Each row of numbers stands for one object and depends on some of the facts below. Use the named rows to name the rest.

Facts:
gikir: is of sort; defu: refers to; plebu: hangs directly under
(120): gikir c; defu (609); plebu (722)
(29): gikir a; defu (74); plebu (678)
(847): gikir k; plebu (606)
(51): gikir f; plebu (762)
(186): gikir e; plebu (274)
(74): gikir e; plebu (678)
(839): gikir h; defu (415); plebu (157)
(161): gikir i; plebu (395)
(121): gikir e; plebu (650)
(868): gikir j; plebu (515)
(599): defu (907); plebu (46)
(382): gikir k; plebu (554)
(840): gikir e; plebu (395)
(450): gikir k; defu (154); plebu (274)
(94): gikir e; plebu (548)
(831): gikir h; defu (599), (907); plebu (46)
(446): gikir k; plebu (598)
(531): defu (609); plebu (722)
(460): defu (3); plebu (558)
(21): plebu (395)
(817): plebu (842)
(415): plebu (157)
(3): gikir a; defu (460); plebu (558)
(341): gikir f; plebu (64)
(736): defu (599); plebu (46)
(643): gikir f; defu (883); plebu (157)
(328): gikir e; plebu (598)
(47): gikir a; defu (831); plebu (46)
(663): defu (94); plebu (548)
(838): gikir h; defu (847); plebu (606)
(371): gikir e; defu (331); plebu (842)
(267): defu (47), (426); plebu (46)
(607): defu (120); plebu (722)
(364): gikir k; plebu (71)
(330): gikir j; defu (347), (121); plebu (650)
(23): defu (74), (29); plebu (678)
(401): defu (120); plebu (722)
(674): gikir h; plebu (395)
(568): gikir b; defu (186); plebu (274)
(511): gikir f; defu (568); plebu (274)
(321): gikir f; defu (382); plebu (554)
(833): gikir e; defu (460); plebu (558)
(537): gikir c; plebu (515)
(987): gikir f; plebu (515)
(449): defu (499); plebu (650)
(567): gikir d; plebu (678)
(907): gikir j; plebu (46)
(413): gikir b; plebu (157)
(609): gikir e; defu (264); plebu (722)
(642): gikir c; plebu (650)
(948): gikir c; defu (793), (99); plebu (577)
(724): gikir d; defu (330); plebu (650)
(264): gikir h; defu (120), (684), (401); plebu (722)
(564): gikir b; plebu (678)
(684): gikir g; plebu (722)
(97): gikir a; plebu (157)
(154): defu (342); plebu (274)
(99): gikir a; plebu (577)
(793): gikir e; defu (948), (99); plebu (577)
(499): plebu (650)
(342): gikir a; defu (186), (568); plebu (274)
(536): gikir k; defu (21); plebu (395)
(331): gikir k; plebu (842)
(857): defu (736); plebu (46)
(426): defu (736); plebu (46)
(675): gikir h; defu (868); plebu (515)
(883): gikir e; plebu (157)
(285): gikir i; plebu (792)
(347): gikir a; plebu (650)
(448): gikir g; plebu (842)

Known rows:
(599): [ -2   6 -18 -17   3  11 -22  57 -13  16 -35  -9  29]
(736): [-10   4   0 -12  13   8 -13  46 -12  17 -36 -11  20]
(46): [-19  -7  -8  -4  -2  28   0 -17 -14  20  -7 -15   2]
(857): [-10  -1  -1  11   7  -9  -3  22 -13  44 -14  -8  16]
(831): [-12   6 -16 -12  16  10   1  41  -2  13 -36 -17  28]
(120): [  8   6  27  29  31 -14  -7   1  30 -10  -6  17  10]
(264): [  5   6 -11  16  27  -1  17  -5  46 -11  -2   7  18]
(722): [ -3   1   1  -4   4  21  14 -18  -3 -34   6   1   2]
(607): [  4   3   6  19  20 -10   2  10  24  -1   2   8   0]
(161): [-12  17  -3 -19   3  15   8   2   3 -11  -4  -5  12]
(663): [-4  5 -4  3 12 -9  2 14 17  6  0  8 -3]
(94): [ -1   2   7   8 -11  -6  20 -25 -12  -6  -2  -1 -18]
(724): [  0  10 -23  -9   5 -13  -6  26  36  13  -1   3 -10]
(330): [ 0  7 -5 -3 18 -9  0 19 27  3  8 11  2]
(347): [ -1  11  27  -9  -9  -1 -22   8 -22  -6   3  -8  15]
(511): [ 24 -11 -31  13 -10 -45   3   0  32  31  -6  11 -30]
(274): [  0  -4  -5   1   0  29   7 -18  -3 -18  10  -7  -1]
(847): [  9 -20  32  -2  -9  11  -5  -3 -42  -5  14 -10  24]
(606): [ -7  -2 -13 -15   2  26  -5  -8   0 -23  -5  -3   1]
(675): [  5   2 -17  -4   9 -16   3   9  30   6  -3   2   2]
(868): [ -7   7  15 -12  -1  13   4  -1 -11  -8   2 -11  12]
(460): [-30  11  -5  13   6   2 -32  12  17  43  42  11 -27]
(833): [-14   8  -6  16   7 -12   1  -3  26  10  17  21 -35]
(23): [  9  -4   3   8   0 -30 -18  13   3  20   3   8  -5]
(678): [ -4  -4   9  -3  -2  17   4 -17 -15 -16   5  -7  -1]
(448): [ -1   9 -18 -21 -15  11 -14  10  -3   7   1 -16  17]
(839): [  5   5 -16  -4   9 -15   4   7  30   8  -5   4   4]
(21): [ -2   1   6 -10 -14   2  -6   0 -13  -2  -2  -6   5]
(674): [ -1   4 -25 -21  -6  11  15  -6  13  -9  -5 -11  11]

Rows to name:
[ 40 -32 -13  26   5 -69  20 -19  26  16   2  46 -42] : (568)
[ -2 -15  13 -17   5  27  -1   3 -21 -24  10  -4  22] : (331)
[ -8   8  13 -11  -1   4  -4   0  -6 -23  -9  -3  -3] : (642)
[ -4   7 -10 -21  -6  14  -6   7   4 -20  -5 -15   9] : (684)
[  6   5  -2   4   7 -25 -10  16  21  21   1  14  -8] : (948)
[ 14  -8 -18  10  -6 -23  -6   4  23  11  -4   4 -24] : (643)
[  6   1 -13  25   4 -32  21  -7  25  24  10  21 -23] : (793)
[ 14   3  10  29  16 -12  -2   3  20   4   3  11  12] : (401)
[ 19  -6 -14   6   3 -45  -3   9  31  28  -3  21 -13] : (154)
[-17   8  -1 -19  -8  26  -6  22 -38  18 -21 -23  46] : (907)
[-15   6  10  -1  11  -3 -21  39 -19  40 -22  -4  32] : (47)
[ 18 -10   2   0  19 -60   3  10  38  25 -12  26 -16] : (342)
[  3   4   3   0 -13  -8   9 -20  -2 -20   1   5 -20] : (121)
[  9   2   3  40  18 -13  24 -19  34  -2   6  20  -8] : (609)

